Below is a small trained network, with its code and all its weights. Each question gives an input and a target symbol and asks what happens when units are switched off, that is, made to give their printed mean instead of their output.

import numpy as np


def w(rows, s, z=0):
    codes = np.array(rows[::2]) - 128.0
    scale = np.full(codes.shape[1], s)
    scale[-1] = z or s
    return codes * scale


def norm(h):
    return h / np.sqrt((h * h).mean(-1, keepdims=True) + 1e-5)


def f(y):
    return np.maximum(y, 0)


def softmax(a):
    e = np.exp(a - a.max(-1, keepdims=True))
    return e / e.sum(-1, keepdims=True)


def log_softmax(a):
    a = a - a.max(-1, keepdims=True)
    return a - np.log(np.exp(a).sum(-1, keepdims=True))


def net(x, mask):
    ids = ['αβηφψω'.index(c) for c in x.split()]
    T = len(ids)
    res = E[ids] + P[:T]
    r = norm(res)
    for j in range(2):
        rows = slice(2 * j, 2 * j + 2)
        q, k, v = (r @ M[0][rows].T for M in (Q, K, V))
        z = softmax(np.where(np.tri(T) > 0, q @ k.T / 2**0.5, -1e9)) @ v
        o = O[0][rows]
        res = res + np.where(mask[j], z, o[:, -1]) @ o[:, :-1]
    y = f(norm(res) @ A[0][:, :-1].T + A[0][:, -1])
    res = res + np.where(mask[2:10], y, B[0][:, -1]) @ B[0][:, :-1]
    return log_softmax(norm(res)[-1] @ U[:, :-1].T + U[:, -1])


Q, K, V, O, A, B = {}, {}, {}, {}, {}, {}
E = w([
[161,129,77,149,111],'α',
[124,157,90,215,153],'β',
[6,109,217,176,108],'η',
[154,147,121,149,70],'φ',
[162,143,156,128,131],'ψ',
[156,78,103,187,157],'ω',
],0.012)
P = w([
[61,107,253,73,86],'0',
[195,55,95,59,97],'1',
[141,88,110,110,40],'2',
[104,86,135,117,21],'3',
[48,107,159,153,58],'4',
[116,86,96,188,83],'5',
[88,76,131,178,54],'6',
[95,69,113,180,71],'7',
],0.0034)
Q[0] = w([
[206,44,60,207,2],'H1',
[126,119,194,188,196],'H1',
[132,166,59,42,190],'H2',
[109,207,81,103,162],'H2',
],0.0064)
K[0] = w([
[42,114,225,174,84],'H1',
[224,209,169,98,108],'H1',
[253,136,56,165,110],'H2',
[202,74,148,124,172],'H2',
],0.0058)
V[0] = w([
[106,107,161,52,60],'H1',
[183,191,238,130,192],'H1',
[107,2,175,122,175],'H2',
[36,199,159,116,115],'H2',
],0.0086)
O[0] = w([
[33,131,12,72,161,172],'H1',
[185,146,97,160,7,107],'H1',
[64,24,201,107,93,253],'H2',
[254,17,81,177,153,252],'H2',
],0.0057,0.0022)
A[0] = w([
[193,5,126,5,129,11],'N1',
[71,202,152,31,220,97],'N2',
[157,25,254,95,131,185],'N3',
[240,56,130,49,37,76],'N4',
[111,154,3,45,157,37],'N5',
[151,191,53,240,52,218],'N6',
[138,121,111,117,75,3],'N7',
[101,51,178,144,178,113],'N8',
],0.0048,0.0024)
B[0] = w([
[159,142,146,163,165,153],'N1',
[56,130,140,255,154,141],'N2',
[138,161,159,114,131,220],'N3',
[104,156,104,171,136,183],'N4',
[167,107,151,67,190,150],'N5',
[105,154,140,87,161,254],'N6',
[121,131,114,133,119,134],'N7',
[148,107,93,127,75,187],'N8',
],0.0095,0.0054)
U = w([
[116,147,10,160,8,46],'α',
[69,149,125,199,234,3],'β',
[253,165,175,208,155,99],'η',
[94,87,214,95,89,229],'φ',
[191,3,84,138,160,99],'ψ',
[155,107,86,36,210,244],'ω',
],0.0057,0.0023)

Each question gives the input, a string of symbols that net reads in full, and the target symbol t.
The units are the heads (2 rows each of Q, K, V and O) and the neurons (one row each of A and B). Each row of codes is followed by its name. A weight is (code - 128) times the scale printed after its matrix; where a second scale follows, it is the last column's (O, A, B and U).
mask holds one flag per unit, heads first, then neurons. A switched-off unit (its flag False) gives its mean, the last column of its rows in O or B, instead of its output. The means were averaged over made-up inputs and are rounded, as every weight is.
A unit's drop is (log p(t) with every unit on - log p(t) with that unit switched off) / (log p(t) with every unit on - log p(t) with every unit switched off).
The circuit of an input: a set's keep is (log p(t) with only the set's units on - log p(t) with every unit switched off) / (log p(t) with every unit on - log p(t) with every unit switched off). Starting from all 10 units, units are removed one at a time, each time the one whose removal leaves the highest keep (on an exact tie, the one counted first), for as long as the keep stays at least 0.8.
units of the circuit, in order: the units of the circuit, biggest drop first
k most important neurons: the k neurons with the biggest drops, biggest first
which heads matter: for each layer, one digit per head in row order, 1 if its drop is at least 0.15 and else 0, layers parted by /
drop of u: that unit's drop, to one decimal
input ψ φ φ ψ, target ω: units of the circuit, in order	H2, H1, N5, N6
input α β φ, target β: units of the circuit, in order	H1, H2, N2
input ψ ψ ω, target α: which heads matter	10
input ω β φ ω, target φ: which heads matter	11
input φ ψ ω ω, target ω: which heads matter	11
input ω φ α ω, target φ: which heads matter	01
input β φ ω, target η: which heads matter	11
input α ψ ψ, target β: units of the circuit, in order	N2, H2
input ω α φ, target φ: units of the circuit, in order	H2, H1
input η η φ, target ψ: units of the circuit, in order	H2
input α α ω φ, target β: units of the circuit, in order	H2, H1, N2
input α ψ ω, target β: which heads matter	01
input α ψ α, target β: drop of N4	0.0
input φ β ω φ φ ψ φ, target ω: drop of H2	0.5
input ω ψ α, target φ: drop of H2	1.0
input φ ψ β, target ω: 2 most important neurons	N6, N5
input β α φ, target η: most important neuron	N8
